Below is a small trained network, with its code and all its weights. Each question gives an input and a class and asks what happens when units are switched off, that is, made to give their printed mean instead of their output.

import numpy as np


def w(rows, s, z=0):
    codes = np.array(rows[::2]) - 128.0
    scale = np.full(codes.shape[1], s)
    scale[-1] = z or s
    return codes * scale


def norm(h):
    return h / np.sqrt((h * h).mean(-1, keepdims=True) + 1e-5)


def f(y):
    return np.maximum(y, 0)


def log_softmax(a):
    a = a - a.max(-1, keepdims=True)
    return a - np.log(np.exp(a).sum(-1, keepdims=True))


def net(x, mask):
    res = np.array(x, float).reshape(1, 8) / 4 @ E
    u = 0
    for l in range(2):
        y = f(norm(res) @ A[l][:, :-1].T + A[l][:, -1])
        res = res + np.where(mask[u : u + 12], y, B[l][:, -1]) @ B[l][:, :-1]
        u += 12
    return log_softmax(norm(res)[-1] @ U[:, :-1].T + U[:, -1])


A, B = {}, {}
E = w([
[224,84,151,215],'x0',
[127,185,169,133],'x1',
[29,159,254,100],'x2',
[66,119,117,122],'x3',
[87,171,118,233],'x4',
[158,78,71,107],'x5',
[180,139,133,73],'x6',
[113,223,127,102],'x7',
],0.0035)
A[0] = w([
[91,112,176,177,49],'0.n1',
[106,141,145,166,103],'0.n2',
[108,108,134,5,25],'0.n3',
[194,80,17,174,192],'0.n4',
[160,176,90,170,143],'0.n5',
[255,185,193,120,44],'0.n6',
[113,160,109,148,75],'0.n7',
[111,83,119,54,2],'0.n8',
[131,118,122,135,58],'0.n9',
[225,132,156,125,112],'0.n10',
[159,140,149,123,95],'0.n11',
[176,32,175,96,198],'0.n12',
],0.0094,0.0017)
B[0] = w([
[211,112,240,153,159],'0.n1',
[178,171,185,130,151],'0.n2',
[50,134,130,6,194],'0.n3',
[191,41,39,212,254],'0.n4',
[139,178,19,111,176],'0.n5',
[193,27,27,61,196],'0.n6',
[174,205,127,103,145],'0.n7',
[75,130,81,10,163],'0.n8',
[126,134,111,123,131],'0.n9',
[125,106,57,208,186],'0.n10',
[139,110,98,111,144],'0.n11',
[217,69,102,211,201],'0.n12',
],0.012,0.0068)
A[1] = w([
[137,161,154,196,109],'1.n1',
[110,245,55,55,66],'1.n2',
[124,170,89,158,83],'1.n3',
[129,122,133,134,11],'1.n4',
[27,233,202,255,103],'1.n5',
[133,237,103,126,85],'1.n6',
[88,119,152,139,40],'1.n7',
[105,162,124,134,72],'1.n8',
[101,119,135,145,46],'1.n9',
[72,159,127,147,20],'1.n10',
[120,124,130,135,56],'1.n11',
[42,176,90,202,4],'1.n12',
],0.0054,0.0016)
B[1] = w([
[96,189,131,146,165],'1.n1',
[53,255,146,167,255],'1.n2',
[97,150,99,115,165],'1.n3',
[184,99,144,59,128],'1.n4',
[144,130,223,182,183],'1.n5',
[87,245,131,118,172],'1.n6',
[156,94,158,96,131],'1.n7',
[150,143,139,120,136],'1.n8',
[156,115,160,114,128],'1.n9',
[158,209,189,109,133],'1.n10',
[142,134,128,97,128],'1.n11',
[135,222,122,142,134],'1.n12',
],0.0089,0.0021)
U = w([
[45,146,126,17,159],'0',
[124,178,255,180,4],'1',
[183,57,38,190,206],'2',
],0.0084,0.0025)

Each question gives the input, the list of numbers given to net, and the class t.
The units are the neurons (one row each of A and B). Each row of codes is followed by its name. A weight is (code - 128) times the scale printed after its matrix; where a second scale follows, it is the last column's (A, B and U).
mask holds one flag per neuron, layer by layer. A switched-off neuron (its flag False) gives its mean, the last column of its row in B, instead of its output. The means were averaged over made-up inputs and are rounded, as every weight is.
A unit's drop is (log p(t) with every unit on - log p(t) with that unit switched off) / (log p(t) with every unit on - log p(t) with every unit switched off).
The circuit of an input: a set's keep is (log p(t) with only the set's units on - log p(t) with every unit switched off) / (log p(t) with every unit on - log p(t) with every unit switched off). Starting from the 12 units with the biggest drops (on a tie, the unit counted first), units are removed one at a time, each time the one whose removal leaves the highest keep (on an exact tie, the one counted first), for as long as the keep stays at least 0.8.
units of the circuit, in order: the units of the circuit, biggest drop first
top k neurons: the k neurons with the biggest drops, biggest first
top k neurons in layer l: the k neurons of layer l with the biggest drops, biggest first
drop when u is switched off: that unit's drop, to one decimal
input [0,-8,3,-7,1,3,1,6], class 0: top 2 neurons	[0.n4 0.n3]
input [-2,-2,5,-5,3,-4,2,-7], class 1: units of the circuit, in order	[0.n4 0.n6]
input [-7,5,-2,-5,5,8,2,8], class 0: top neuron	[0.n4]
input [-2,3,0,0,7,7,0,5], class 0: units of the circuit, in order	[0.n4 0.n12]
input [-4,7,-2,-2,-6,-5,2,-6], class 0: top 3 neurons	[0.n3 0.n4 0.n8]
input [1,-4,5,-5,-8,2,-2,5], class 0: top 3 neurons in layer 0	[0.n3 0.n4 0.n8]
input [7,3,6,-4,4,-2,-5,4], class 1: top 2 neurons	[0.n4 0.n12]
input [-4,4,3,6,3,4,0,-5], class 0: top 2 neurons	[0.n4 0.n12]
input [-4,-7,-5,5,8,-8,-8,2], class 1: top 3 neurons	[0.n6 0.n4 0.n12]
input [2,-8,8,0,7,1,1,-8], class 1: top 2 neurons in layer 0	[0.n4 0.n6]
input [3,1,2,7,3,-4,8,-7], class 1: drop when 0.n1 is switched off	0.2
input [2,4,3,4,-5,-4,-3,-7], class 1: drop when 0.n4 is switched off	0.3
input [-5,-2,0,1,-3,0,4,-2], class 0: drop when 1.n9 is switched off	0.0
input [-4,1,3,6,4,-6,6,6], class 1: top neuron in layer 0	[0.n6]
